[ 10.4   3.6  12.9  -2.0  -0.2  -2.3  24.5   1.0 -11.6  -3.6   9.2 -18.5
  -1.2  10.8 -35.6  -7.2  -7.4  -5.0  -8.3  -9.8  -6.7   2.9 -14.1  -0.4
  -7.7  -4.1  -0.5  13.1   2.0  -0.4] | N:U
[ 15.5   1.5   4.5  -4.1  -4.6 -11.0  17.8  -3.2 -15.5  -3.2   4.9 -10.5
  -9.6   2.3   5.3   0.7  13.1  -3.3 -12.8 -10.9  11.1 -17.5 -16.9   0.7
  -8.2  -4.2  -2.3  14.7  23.6  -0.3] | N:F
[ 13.6   7.7  19.7  -0.2   0.7  -7.4  33.3   6.4 -25.5   2.0 -15.4 -27.6
  -5.9   9.5 -29.4 -19.9 -14.3  -8.1 -14.4 -23.9   1.9   8.8 -19.8  -6.5
  -6.5  -1.4   0.3  37.4  -0.5  -1.9] | N:U
[  7.7   1.2  17.6   0.2   8.5  -5.0  24.4   3.8 -18.7   5.1 -10.6 -19.5
  -2.6   2.1 -16.8 -16.0 -10.0  -1.2 -26.3 -13.3  -4.4  16.8 -11.4  -0.1
  -4.8  -0.4   4.6 -17.0 -12.6 -13.2] | N:U
[  7.4   5.0  13.8  -0.7  -4.7  -4.6  27.1   1.3 -20.6  -4.5   6.7 -16.2
   1.0   3.7 -44.4  -3.8 -10.6  -6.1 -11.9 -10.7  -7.7   0.6 -19.9  -0.7
  -7.2  -9.4  -1.2 -19.4  -0.7 -10.5] | N:U
[ -6.0   0.5   8.9  -3.1  18.7   1.5  -0.3   5.3 -10.5   3.0 -23.4   9.5
 -10.8  -5.1 -21.1 -13.4 -25.7  -1.3 -33.6  -9.5   9.0  17.8 -11.1  -3.7
  -1.0  -1.0  -0.8  29.8 -23.7   8.1] | P:Y
[ -5.2  -5.8   3.6  -4.6  11.4   1.7  -2.5   2.4  -6.2  -1.2 -16.8  25.2
 -17.3 -13.8 -12.7  -4.0 -17.0   2.9 -34.0  -5.7  19.5   4.0 -17.2  -3.1
  -3.8  -6.9  -4.3  40.9 -13.9  15.7] | P:J
[ 15.3   0.4  14.6  -4.5   7.3 -10.1  28.3   1.3 -23.1  -4.6  -1.0 -14.0
 -16.3   2.0 -23.3  -7.0  -1.3  -4.3 -30.9 -11.1   7.1  -0.4 -27.3  -2.0
 -11.2  -6.3   0.3  10.5   3.3  -6.1] | N:F
[-17.0  -1.2   2.0   1.1  13.6   7.7  -5.2  -0.8  -9.4   1.8 -23.3  25.2
  -5.5  -7.6  -3.5   2.7 -21.2   0.3 -31.9   1.8  13.1   5.6 -16.4  -0.9
   0.1  -3.7   0.7   6.8 -19.5  11.5] | P:J
[  2.4 -13.1   3.0  -6.3  21.2   0.1  -4.8   5.1  -9.4  -3.5  -4.9  25.0
 -24.4 -19.3 -26.3 -11.2 -18.9   2.8 -43.4  -9.0  16.8  12.9 -15.4  -4.0
  -6.6  -9.8  -4.4  16.8 -19.0  -3.4] | P:Y
[  1.1  -7.2   3.2  -5.8  13.4   1.7  -1.3  -0.1  -7.3  -4.1   2.3  19.2
 -12.6  -7.3 -14.4   2.1 -11.0  -2.3 -39.0  -2.7  11.9   4.6 -16.8  -1.1
  -4.9 -11.5  -1.5  21.2  -8.3  11.9] | P:Y
[  0.5  -2.6   2.0  -5.3  12.6   7.3   5.1  -0.2  -0.4  -2.1   6.2  19.6
  -5.9  -8.9 -33.3   0.4  -9.6   0.8 -18.3   2.7  18.5  15.9 -18.4   0.2
 -10.8  -6.9  -1.2  -2.9 -10.1   5.6] | P:Y
[ -3.6  -4.7   1.6  -4.5  16.5   0.9  -1.6  -0.4  -8.2  -1.0 -11.5  26.3
 -16.7 -13.8  -9.0   1.9 -14.0  -0.6 -32.9   0.8  25.7  -1.8 -22.4  -2.4
  -5.7  -8.3  -4.9  35.5  -7.4  16.9] | P:J
[  5.8   5.7  16.6   0.7   4.7  -0.8  22.6   6.1 -12.2  -1.5   2.2 -25.7
   3.8  11.5 -47.3 -12.1 -17.5  -7.9  -3.2  -8.2 -13.8  24.0  -5.7   0.4
  -4.4  -0.2   4.7  -6.3 -13.3  -8.2] | N:U
[ -5.8  -3.3   7.4  -2.3  12.2   0.6  -1.9   3.2 -12.2   1.1 -22.8  20.2
 -16.5  -8.3  -9.5  -7.6 -18.9   2.4 -33.3  -7.7  12.7   7.7 -14.7  -4.1
   0.8  -2.5  -1.2  34.6 -15.5  10.6] | P:J
[ -4.2  -9.9  -3.5  -6.1  17.3  -1.2  -9.6   3.9  -6.1  -0.3 -17.2  33.2
 -24.9 -23.6   5.3  -4.8 -11.8   2.1 -41.7  -7.5  28.3   1.6 -16.4  -4.6
  -2.2  -8.2  -5.3  10.9 -13.8   6.1] | P:J
[ -0.7  -5.9  21.1  -7.8  33.3   0.7  13.9   3.2 -19.7   2.1 -27.0  11.7
 -27.1 -11.7 -70.3 -29.0 -43.0  -3.9 -41.1 -19.6  20.7  33.1 -22.3  -9.2
  -7.5 -10.0  -1.0  58.6 -29.6  11.6] | P:Y
[ -3.4 -10.8  -0.2  -3.3  21.6   4.2  -3.0   2.9  -4.2  -5.3  -0.3  33.3
 -14.5 -18.6 -17.3  -0.6 -13.7   2.0 -45.7  -0.4  17.1  12.6 -18.0   1.2
  -4.8 -10.3   0.0 -24.5 -19.6  -5.1] | P:Y
